Every row comes from one small tree of marks. The marks that hang from a mark follow it in brackets, in the order of their numbers. Every link used is in the known rows. Which tree was each row made from?
Each row is shifted at random along 6 fixed directions that mean nothing.
Known rows
J_951{J_133 J_936{J_24{J_122} J_26}}: 16 146 -71 72 -208 -65 49 119 95 -94 88 10 71 -173 -141 -108 75 -65 -20 133 210 30 70 -163 -188 196 68 -65 -106 -75 -15 122 -41 96 -75 99 -26 201 -71 -55 -170 -36 -95 -271 -251 -465 -273 -91 -209 78 -165 126 141
J_278{J_165{J_467{J_429}}}: -189 -76 109 99 226 253 -58 128 191 2 -264 -464 16 -3 170 53 -95 -55 76 -215 239 342 -115 -242 80 173 456 488 271 7 179 -195 276 -142 114 -8 150 22 -17 114 182 149 -211 95 310 368 304 151 -68 -222 157 240 -98
J_133{J_122{J_936} J_468{J_631{J_429 J_620} J_951{J_24}}}: -663 398 -7 -60 -543 128 52 438 -125 -16 -47 -366 -81 -146 -77 108 -56 -354 70 18 -65 48 134 -194 -12 195 460 319 162 19 -101 447 -25 173 -74 -184 23 215 -330 80 -144 8 -186 -13 60 -347 221 -353 10 -152 -329 -22 123
J_213{J_467{J_620} J_836{J_26{J_746 J_936{J_24}}}}: 223 -72 -134 154 314 -84 60 -52 91 -131 -103 106 32 -113 -193 -100 95 102 22 47 249 14 4 52 -174 84 -35 9 -48 26 181 -33 56 38 -15 118 -58 16 -99 133 32 -126 -115 -175 -103 -228 -74 129 -155 223 125 208 -19
J_936{J_26{J_746{J_278{J_165}}}}: 308 -193 131 -115 153 25 -81 -239 -122 -75 -151 150 173 16 -150 -219 313 261 -143 -127 222 35 -35 26 -182 11 -154 42 -1 183 491 -176 69 9 -38 170 181 -91 -75 186 290 -205 -249 10 71 169 28 133 -57 227 132 296 162
J_836{J_26{J_746{J_278 J_936}} J_862{J_429 J_620}}: 50 -68 6 -146 115 77 115 -155 -257 -57 -194 84 58 49 -56 27 56 97 -11 -264 45 -101 59 179 58 -34 -100 -30 245 72 77 -19 21 68 -189 77 100 -215 -29 87 154 -176 -171 309 70 290 -56 0 87 150 179 -32 -28
J_468{J_951{J_24 J_133{J_122} J_631}}: 178 137 -48 161 -91 -45 -68 -72 180 -111 51 119 123 -220 -345 -375 -29 148 40 201 185 39 -28 3 -150 162 -129 -64 -119 59 187 -68 -80 -116 -19 -84 80 96 206 -185 74 -13 2 -484 -385 -613 67 -69 -242 133 -359 194 365
J_24{J_122 J_936{J_26 J_746} J_951{J_468{J_631{J_620}}}}: -471 162 34 -179 -759 49 29 116 -137 38 91 -191 -39 -84 -3 47 -29 -224 24 -67 -143 -5 268 -155 153 13 80 -167 78 42 -179 267 -35 157 -236 62 189 122 -124 -36 -180 -80 -90 153 -111 -203 -279 -214 119 -37 -199 -41 129
J_24{J_122 J_936{J_26 J_746{J_278}} J_951{J_631}}: -7 78 27 -62 -361 14 -29 10 47 -48 56 -9 129 -70 -147 -108 188 -20 -147 21 139 97 56 -132 -140 153 22 -97 -23 4 157 80 -18 111 -182 184 118 168 -153 46 -27 -99 -185 -9 -181 -194 -384 -60 -156 85 -62 149 196
J_26{J_936{J_24{J_122 J_951} J_746}}: 35 173 -128 -140 -327 -23 63 -76 -63 -66 75 104 -44 -199 -277 -185 8 -49 77 82 22 -92 78 -85 -18 52 -48 -108 -156 52 -33 215 -128 131 -117 106 -18 167 -50 -153 -136 -153 -61 -59 -299 -372 -378 -256 -117 102 -169 56 311
J_467{J_429 J_620{J_631} J_862{J_165 J_213{J_836}}}: 48 -127 -106 38 579 -109 48 -10 -304 -263 -336 153 -18 -27 -311 35 139 177 102 -81 66 -174 103 289 -167 -32 -155 137 195 200 182 99 -11 131 11 -120 -137 -114 -147 331 194 -202 -59 -15 87 -147 460 77 111 151 86 12 -48
J_746{J_278{J_165{J_467{J_862{J_620}}}} J_936{J_24{J_951}}}: 100 -271 105 -134 110 -52 -71 -394 -214 -49 -149 146 123 82 19 -82 70 274 -105 -221 11 -82 197 80 93 -146 -332 -189 140 199 154 -150 85 2 -254 -35 253 -316 98 128 226 -180 -115 150 3 184 76 124 135 217 190 55 40
J_468{J_631{J_429} J_951{J_133{J_620} J_936{J_24{J_122}}}}: -333 413 133 302 -206 242 25 502 546 21 -30 -390 241 -2 214 217 -143 -212 -108 -126 236 359 -40 -278 -100 459 610 227 119 -276 -156 14 124 -128 -202 10 132 196 -33 -23 10 365 -120 -171 -81 -180 -66 34 -330 -182 -95 -47 -142
J_122{J_936{J_24 J_26 J_746}}: -127 74 142 -170 -228 169 103 78 12 19 -21 -21 135 68 72 183 87 -76 -56 -323 24 4 91 -180 19 126 144 -129 -41 -66 -167 117 -53 121 -233 133 129 29 -79 7 34 -13 -114 180 -54 135 -276 -11 -16 -27 12 -97 -23
J_468{J_631{J_620{J_429}} J_951{J_133 J_936}}: -168 484 -90 210 -43 -6 -6 472 162 -155 -96 -150 79 -190 -222 -24 83 -146 -26 210 314 114 -64 -88 -400 388 425 492 73 -95 92 260 -15 80 26 -76 -146 319 -252 122 -98 66 -166 -339 -80 -512 164 -159 -292 3 -245 125 108
J_278{J_165{J_467} J_746}: 28 -11 -24 -152 -5 76 83 -223 -87 -2 -83 35 -74 -84 -56 -84 -229 -30 189 -197 -55 -88 84 -25 181 -42 -53 89 13 70 -215 -47 -65 -33 -18 -23 80 -196 324 -219 9 -32 43 108 -96 89 6 -66 99 -134 -107 -43 161
J_26{J_746{J_278{J_165} J_936{J_24{J_951}}}}: 108 -8 80 -138 0 77 65 -195 50 -14 -44 207 187 84 95 76 -14 51 -128 -279 68 -27 125 14 52 71 -104 -169 -88 -57 -196 -8 -59 48 -324 151 143 -196 142 -74 71 -24 -70 151 -189 72 -394 51 -75 52 119 -163 -8
J_951{J_133{J_122 J_468}}: -455 6 -176 0 -346 -152 -28 108 -184 -78 70 -287 -221 -298 2 -146 -105 -214 126 284 46 101 293 -118 96 -8 65 81 157 115 26 214 167 147 28 -151 3 71 -179 53 -295 -121 -183 -131 93 -558 156 -48 76 9 -188 236 93
J_746{J_278{J_165{J_467{J_429 J_862}}} J_936{J_24{J_951}}}: 44 -200 274 -421 109 275 -11 -286 -496 -48 -417 89 94 170 -345 -93 338 278 -20 -385 -50 -107 -99 60 -32 -119 -123 189 123 390 460 93 -66 128 -69 -101 188 -135 -182 228 460 -332 -161 294 161 554 382 -234 173 87 113 113 326
J_24{J_951{J_468{J_631{J_620}} J_936{J_26 J_746}}}: -263 47 100 -90 -312 -52 1 135 -148 -64 -31 93 133 40 -14 133 191 -44 -155 -134 6 -78 271 23 -102 73 -18 -188 6 24 -85 218 -65 205 -264 69 118 16 -171 162 -25 -106 -104 56 -118 -212 -198 -33 70 126 -47 -98 -21
J_133{J_468 J_620{J_429}}: 68 152 17 38 7 68 13 -11 4 -138 -129 48 42 -114 -290 -180 19 94 86 -20 82 -13 -71 60 -148 89 30 214 -46 137 218 -1 -58 -52 -9 -108 42 -4 5 -33 209 -5 -5 -112 -64 -135 223 -70 -72 78 -191 136 299
J_165{J_467 J_862{J_213 J_620{J_429 J_631}}}: 117 -21 -91 227 643 -152 27 47 -74 -267 -243 325 143 62 -71 196 46 126 -82 -200 131 -188 196 294 -237 123 -129 17 112 -50 -116 -10 -83 85 -158 -18 -89 -240 33 205 133 16 41 7 -129 -119 47 243 51 200 177 -185 -194
J_468{J_951{J_133{J_122} J_936{J_24 J_746}}}: -115 45 141 -10 -349 194 66 8 253 84 63 -174 149 -40 87 -77 -175 -7 73 -141 37 175 58 -223 166 131 86 -189 -19 -14 -34 -96 67 -144 -152 -43 262 -27 199 -192 87 110 -89 -156 -117 -122 57 25 -81 -39 -193 39 85
J_122{J_936{J_26 J_746}}: 199 -61 -56 -36 -264 -131 19 -294 69 -15 201 169 73 -128 -15 -181 -106 104 41 -35 -5 -111 224 -63 84 -70 -315 -420 -76 33 -114 -158 -28 -52 -195 63 174 -129 267 -190 -36 -51 1 -51 -269 -236 -227 107 18 164 -126 66 112
J_936{J_24{J_122 J_951{J_631}} J_26{J_746{J_278}}}: -177 -72 68 -58 -324 10 -27 -91 52 -4 46 51 144 34 173 94 18 -43 -158 -188 -9 62 276 -64 128 52 -104 -389 -26 -68 -206 6 21 85 -390 196 231 -94 54 -27 -53 -24 -69 149 -232 -102 -517 140 5 72 89 -78 -80
J_122{J_936{J_24{J_951{J_631}} J_26 J_746{J_278}}}: -266 436 -226 135 -614 55 94 207 580 51 321 -418 -60 -294 251 42 -460 -460 107 121 184 298 41 -504 186 371 467 80 -12 -381 -610 48 44 -51 -191 131 31 262 198 -430 -457 313 -95 26 -330 -383 -712 -99 -333 -400 -253 -4 12
J_862{J_165{J_467} J_213{J_836} J_429 J_620{J_631}}: -3 186 -27 -55 297 241 199 -23 -209 -121 -339 21 -61 3 -354 94 -174 30 316 -407 -93 -233 -105 178 109 53 68 263 219 118 -111 85 -218 -44 41 -91 -43 -153 145 -67 265 12 81 287 -25 253 269 -260 154 -140 -93 -240 144
J_213{J_467{J_620{J_631}} J_836}: 156 53 -144 188 267 -66 23 -96 161 -132 -53 126 -4 -145 -226 -91 -170 78 195 -17 86 -73 31 109 -29 59 -95 15 -48 21 -127 -62 -83 -80 -5 -84 -47 -91 229 -112 66 64 129 -190 -225 -298 92 81 -73 47 -118 -11 82
J_213{J_467{J_620} J_836}: 111 -25 -7 72 213 30 105 -167 93 -71 -65 238 61 21 -110 108 -170 69 156 -307 -54 -164 108 139 84 -14 -169 -192 -68 -2 -361 -54 -164 -52 -159 -25 34 -234 319 -156 107 96 256 33 -244 -48 -30 94 59 10 -35 -250 -39
J_26{J_746{J_278{J_165{J_862}}} J_936{J_24{J_122 J_951}}}: -360 -76 -78 -212 -471 45 21 -206 -90 90 79 -260 -141 -110 256 -18 -298 -205 85 -79 -103 130 306 -186 455 -85 -25 -156 145 39 -264 50 165 43 -239 69 228 -153 105 -149 -243 -81 -162 267 -12 -10 -294 2 158 -89 51 34 -33
J_836{J_26{J_936{J_24}} J_862}: 116 -47 -61 60 71 59 50 -84 93 -36 -49 -59 10 -119 -54 -136 -58 47 66 -40 127 70 4 -5 45 62 31 -71 -21 -24 71 -140 121 -64 -63 109 75 31 73 -85 47 -56 -131 -74 -93 -39 -157 100 -103 149 78 161 23
J_278{J_165{J_862{J_213 J_620}} J_746{J_936{J_26}}}: 50 110 -126 66 150 -36 161 -26 160 -22 17 -68 -15 -99 212 102 -306 -152 61 -134 155 25 130 -137 100 146 158 134 117 -193 -410 -55 47 -17 -149 142 -13 -146 256 -175 -169 112 -77 68 -61 13 -247 30 -91 -164 33 -128 -97
J_836{J_26{J_746 J_936{J_24{J_951{J_133}}}} J_862}: 24 -26 -51 129 -60 134 105 -37 328 19 7 -111 78 -66 143 -19 -204 -51 45 -114 125 169 45 -60 159 152 92 -210 -31 -167 -158 -176 146 -120 -201 161 135 -6 196 -207 -21 96 -106 -40 -216 -73 -395 175 -178 61 94 26 -115
J_862{J_165 J_429 J_620{J_631}}: -78 -138 109 -99 345 26 -28 -37 -421 -146 -370 62 75 89 -162 32 211 250 -3 -274 12 -150 124 280 -26 -71 -111 76 290 256 364 42 57 66 -57 -77 95 -204 -181 369 364 -207 -179 152 255 187 421 80 202 251 154 8 -16
J_26{J_746{J_278} J_936{J_24{J_122 J_951{J_631}}}}: -209 141 -13 -3 -154 81 28 116 164 -26 2 -65 126 2 159 164 -5 -165 -174 -112 150 167 138 -88 30 231 201 -74 -10 -167 -204 158 39 129 -300 206 71 54 -118 19 -128 29 -175 121 -158 -174 -555 26 -184 -21 130 -86 -112
J_213{J_467{J_620 J_862{J_429}} J_836{J_26}}: 290 -220 50 67 236 172 96 -377 44 -18 -201 20 9 -21 -287 -216 -170 300 317 -288 -59 -77 -110 125 184 -142 -228 -95 128 229 188 -350 11 -279 30 -119 198 -246 371 -150 423 -5 135 -13 -54 282 463 87 118 81 -36 107 161
J_468{J_951{J_24{J_936{J_26}} J_631{J_429}}}: -147 120 78 156 -59 22 -14 274 197 -66 -48 -26 230 32 77 174 91 -70 -175 -114 170 98 137 -79 -187 265 200 -57 -2 -169 -113 65 18 61 -226 98 59 87 -77 121 -11 93 -88 -172 -179 -230 -180 104 -149 58 22 -57 -149
J_746{J_278 J_936{J_24{J_122 J_951{J_133 J_468}} J_26}}: -241 253 74 -104 -479 226 120 66 169 42 65 -139 90 -18 106 120 -145 -219 10 -208 30 94 46 -236 143 207 226 -73 -58 -163 -392 169 -104 62 -293 102 142 87 83 -268 -123 109 -30 121 -240 -46 -465 -252 -137 -200 -140 -185 117
J_122{J_936{J_26 J_746{J_278{J_165}}}}: 57 -210 183 -321 -237 31 51 -362 -236 33 29 242 161 132 73 40 72 143 -89 -391 -133 -176 274 34 156 -161 -371 -439 -12 128 -114 -72 -70 72 -330 79 290 -329 168 -6 132 -159 -45 296 -73 230 -158 130 231 133 40 -110 12
J_24{J_122{J_936{J_746{J_278}}} J_951}: -157 221 -76 -7 -417 83 -42 92 186 2 70 -332 -30 -207 -29 -143 -25 -175 26 122 187 242 -30 -307 -3 214 303 198 132 -36 114 82 114 21 -41 94 83 274 -152 -51 -136 12 -278 -27 -1 -191 -171 -126 -221 -77 -126 235 185
J_951{J_24{J_936{J_26 J_746{J_278}}} J_133{J_122} J_631}: -125 65 213 5 -395 313 16 88 294 92 20 -380 196 -13 8 -136 -18 -5 -41 -99 207 359 -133 -308 65 251 264 47 48 -5 263 -134 135 -157 -63 27 308 105 29 -66 174 95 -248 -100 -11 49 18 5 -180 -146 -161 262 188
J_468{J_951{J_133 J_631{J_620} J_936{J_24 J_26}}}: -173 5 79 -33 -237 -139 -20 32 -162 -82 -4 231 172 21 -53 69 136 55 -145 -85 -25 -161 346 94 -95 16 -216 -377 -56 31 -166 165 -96 157 -325 -19 108 -89 2 90 -47 -109 18 -127 -290 -382 -140 26 82 226 -99 -122 -27
J_213{J_467{J_620} J_836{J_862{J_429}}}: 63 -130 -334 53 278 -437 18 -168 -409 -297 -49 377 -169 -208 -383 -71 118 72 89 179 19 -354 317 289 -188 -159 -420 -99 141 173 -83 201 -113 274 -65 -73 -225 -127 -102 185 -218 -285 83 -14 -207 -530 2 43 143 304 21 14 -17
J_951{J_936{J_24{J_122} J_26}}: 328 -215 85 78 -191 -68 -19 -417 208 29 175 218 215 -40 37 -248 -139 287 6 -130 -29 -65 216 -25 157 -105 -443 -664 -170 46 -21 -381 19 -231 -259 84 339 -237 464 -259 163 25 83 -223 -365 -178 -184 225 0 270 -64 63 99
J_26{J_746{J_278 J_936}}: 190 -20 130 7 5 221 -26 -223 291 84 -44 -153 179 10 138 -152 -134 150 -5 -206 180 234 -85 -111 154 89 61 17 81 21 185 -316 167 -243 -101 71 299 -157 222 -120 278 87 -187 37 55 268 39 116 -130 -3 91 165 83
J_24{J_951{J_133 J_631{J_620} J_936{J_746}}}: -592 306 74 -157 -671 295 123 232 57 114 -13 -372 -56 -36 53 184 -300 -341 195 -234 -140 91 107 -194 327 149 352 45 90 -70 -486 268 -67 20 -174 -92 125 75 119 -255 -146 161 32 207 -118 -3 -142 -279 94 -352 -292 -224 77
J_467{J_429 J_620{J_631} J_862{J_165 J_213{J_836{J_26}}}}: -201 42 -236 82 422 -55 159 224 -176 -225 -277 -102 -156 -125 -155 174 -75 -139 210 -21 87 -57 102 144 -66 94 149 292 223 -1 -138 210 27 170 43 -73 -246 18 -162 213 -79 -98 -79 37 109 -206 271 19 70 -75 34 -44 -168
J_165{J_467 J_862{J_429 J_620}}: -184 57 -71 -115 165 32 77 18 -390 -136 -256 61 -111 -17 -201 128 -37 -66 144 -256 -54 -203 102 104 26 -11 30 228 267 114 -153 206 -146 161 -26 -98 -52 -137 -50 55 32 -100 47 302 25 142 113 -199 218 -60 0 -145 64
J_746{J_278{J_165{J_467{J_862}}} J_936{J_24{J_122} J_26}}: -68 -89 65 -193 39 11 42 -68 -244 -89 -128 53 79 54 -3 97 211 -7 -151 -185 100 -25 134 -83 -93 37 -9 51 64 49 28 124 -3 226 -176 110 75 -67 -199 198 -4 -205 -191 209 44 133 -151 -20 48 46 156 46 9
J_936{J_24{J_122 J_951} J_26 J_746{J_278{J_165}}}: -55 47 253 -344 -321 337 37 -10 -144 21 -190 -98 110 66 -201 -44 303 4 -56 -309 69 93 -163 -234 -56 132 213 185 -35 125 297 122 -61 119 -108 203 198 164 -226 64 228 -150 -250 237 59 392 -174 -218 -73 -60 -19 126 310
J_278{J_165{J_862{J_429 J_620}}}: 140 -193 -57 92 342 -177 -107 -174 -169 -145 -169 34 3 -88 -83 -176 72 215 -27 2 204 -18 119 79 -77 -45 -134 148 281 168 327 -175 168 -32 -8 -6 87 -155 -5 202 141 -122 -168 -48 122 -7 229 187 28 214 144 238 15

Which tree is each row?
-274 16 76 -4 -337 74 -60 -10 -3 19 -17 -251 35 -75 27 -97 -119 25 53 -59 -80 80 174 -89 167 -18 35 -97 118 138 140 -43 154 -95 -145 -172 242 -93 -1 27 135 1 -145 -38 45 -73 274 58 95 91 -117 156 101 -> J_133{J_122{J_936{J_24}} J_620{J_631{J_429}}}
-189 -44 -199 -143 161 -139 146 -65 -633 -220 -263 107 -244 -136 -403 0 59 21 272 -30 -165 -361 265 343 26 -186 -285 43 202 280 39 298 -85 235 28 -133 -160 -160 -164 256 -45 -362 -27 142 88 -170 408 -61 418 222 -41 -16 37 -> J_862{J_165 J_213{J_467 J_836{J_26}} J_620{J_429 J_631}}
-199 51 34 -30 -341 71 -55 155 34 -7 -3 -314 61 -154 -23 -189 135 -85 -61 172 258 300 13 -266 -108 199 201 162 121 59 386 79 195 60 5 42 133 185 -272 152 -54 -124 -394 -232 108 -266 133 -32 -154 55 -106 380 136 -> J_468{J_951{J_24{J_936{J_26{J_746{J_278}}}} J_133{J_122}}}
-323 201 64 -33 -410 160 1 213 -14 -49 -99 -193 13 -81 -171 3 74 -139 44 -71 52 53 0 -167 -32 186 277 117 1 8 -46 227 -65 101 -109 -7 68 253 -121 -52 -30 12 -47 -7 -191 -149 -180 -280 -84 -110 -185 40 208 -> J_936{J_24{J_951{J_133 J_468 J_631{J_429}}} J_26}
212 -63 235 -67 155 302 133 -127 153 48 -176 152 279 185 59 92 17 171 -55 -484 53 12 -33 67 65 90 -13 -234 -130 -60 -22 -171 -33 -100 -243 169 226 -183 188 -85 359 20 -38 75 -104 359 -174 122 -59 111 155 -130 -20 -> J_836{J_26{J_746{J_936{J_24}}}}
-16 -26 27 19 177 52 -25 -54 -117 -86 -210 -37 15 -20 -95 -42 -11 117 92 -169 59 -16 46 63 19 6 0 144 186 125 139 -64 61 -43 -44 -80 99 -124 32 70 201 -36 -48 28 106 145 309 73 104 93 34 76 55 -> J_165{J_862{J_620{J_429}}}
-196 -237 155 -264 128 36 14 -101 -373 -61 -235 78 115 199 128 218 184 90 -140 -363 -6 -63 264 104 48 -101 -118 -39 153 170 67 84 74 193 -232 -4 153 -310 -179 356 139 -213 -170 380 232 320 129 182 272 124 276 -31 -188 -> J_26{J_936{J_746{J_278{J_165{J_467{J_620{J_429}}}}}}}
-47 -97 -250 26 197 -212 27 -222 -307 -181 -119 126 -178 -169 -224 -74 -219 67 262 -7 -120 -258 276 216 127 -183 -343 -78 233 195 -162 31 -59 52 -29 -212 -58 -262 179 2 -37 -146 116 72 -127 -271 288 -5 273 73 -68 -32 42 -> J_165{J_467{J_620{J_631} J_862{J_213{J_836} J_429}}}
10 370 -183 127 -20 -11 89 90 195 -150 16 86 -9 -202 -177 -37 -300 -115 186 33 48 -66 32 71 -47 187 66 134 -132 -115 -351 69 -164 -50 -84 -91 -111 -16 253 -279 -77 151 152 -138 -320 -384 -102 -44 -111 -70 -294 -117 168 -> J_133{J_620{J_429 J_631}}
-9 100 -49 41 336 109 159 -3 -139 -159 -274 23 -37 -24 -293 76 -79 72 255 -249 -40 -182 4 215 28 39 -14 173 142 119 -24 69 -97 -24 15 -96 -58 -144 65 70 201 -12 44 103 22 57 365 -11 154 29 -42 -130 22 -> J_862{J_165 J_213{J_467 J_836} J_620{J_429 J_631}}
70 234 19 -128 -174 146 45 109 -10 -57 -51 -81 68 -98 -279 -131 215 -48 -43 7 221 102 -156 -149 -229 219 233 282 11 39 299 163 -52 114 26 143 7 252 -269 70 46 -109 -252 -9 14 -47 -143 -220 -217 -8 -90 195 299 -> J_24{J_122 J_936{J_746{J_278}}}
-398 166 -75 75 -455 -53 -89 107 49 -47 38 -205 -64 -179 -5 -46 -104 -158 26 101 14 73 215 -112 117 91 134 -50 68 -18 -166 157 44 50 -180 5 118 162 -18 -77 -190 26 -47 -70 -211 -413 -265 -116 -47 -21 -153 38 99 -> J_936{J_24{J_122 J_951{J_468 J_631{J_620}}}}
-113 17 -142 -76 -17 -102 -9 113 -134 -129 -55 -172 -107 -173 -36 -41 136 -195 -51 117 290 145 48 -242 -186 163 228 429 160 8 124 110 100 217 72 131 -55 124 -285 194 -216 -155 -321 135 142 -48 -145 -2 -43 -98 55 311 42 -> J_936{J_26 J_746{J_278{J_165{J_467 J_862}}}}
232 36 55 -105 162 27 40 -78 -26 -108 -95 220 156 18 -138 -27 186 90 -126 -164 210 -31 -25 32 -209 137 -15 118 -61 12 95 -5 -86 86 -102 151 34 -46 -18 71 130 -74 -134 71 -64 39 -197 48 -129 52 47 18 104 -> J_936{J_746{J_278{J_165}}}
58 -86 207 -136 -112 104 6 -108 -66 -44 -95 245 259 138 -60 57 274 159 -170 -325 20 -92 113 26 -86 54 -142 -339 -107 54 70 50 -98 111 -305 143 210 -42 -70 80 220 -120 -88 56 -190 38 -265 17 -35 225 60 -77 60 -> J_122{J_936{J_24{J_951{J_468}} J_26{J_746}}}
-139 180 -27 -51 -74 78 -28 196 18 -40 -76 -329 -15 -143 21 -29 121 -162 -50 71 322 250 -71 -263 -147 233 409 451 143 -36 190 139 153 130 42 109 -24 215 -328 154 -90 -76 -360 31 228 26 -17 -121 -174 -81 53 278 87 -> J_746{J_278 J_936{J_26}}
-523 202 80 172 -249 110 -9 428 206 -51 -57 -375 133 4 178 229 -6 -209 -148 -13 202 314 145 -150 -51 311 377 123 175 -160 -86 160 170 59 -207 -11 85 127 -201 178 -136 130 -160 -99 14 -249 -50 150 -104 -86 -23 44 -178 -> J_951{J_24{J_122 J_936} J_133{J_620{J_429}} J_631}
-137 24 -33 -157 -546 61 47 -172 129 76 152 -193 -61 -152 162 -87 -273 -167 119 -86 -18 111 144 -315 303 25 31 -120 -25 -47 -292 -80 58 -44 -204 120 213 -36 253 -293 -169 50 -84 171 -163 1 -408 -9 3 -173 -110 52 101 -> J_936{J_24{J_951} J_26 J_746{J_278{J_165}}}
-78 280 88 2 -433 218 112 112 168 6 4 -89 145 -52 -223 -76 -105 -61 71 -105 63 44 -85 -119 -13 219 144 5 -81 -25 -95 49 -146 -93 -107 -44 122 59 174 -233 55 106 41 -95 -333 -149 -111 -241 -105 -154 -347 16 266 -> J_951{J_24 J_133{J_620} J_631{J_429} J_936{J_26{J_746}}}
-339 174 186 145 -325 228 3 203 303 50 -53 -246 223 70 158 137 -161 -57 -27 -220 24 183 112 -102 120 212 216 -105 91 -115 -170 -31 70 -148 -273 -51 262 -11 158 -70 89 227 -9 -148 -149 -91 62 94 -57 -52 -126 -108 -87 -> J_468{J_951{J_24{J_122 J_936} J_133 J_631{J_620{J_429}}}}
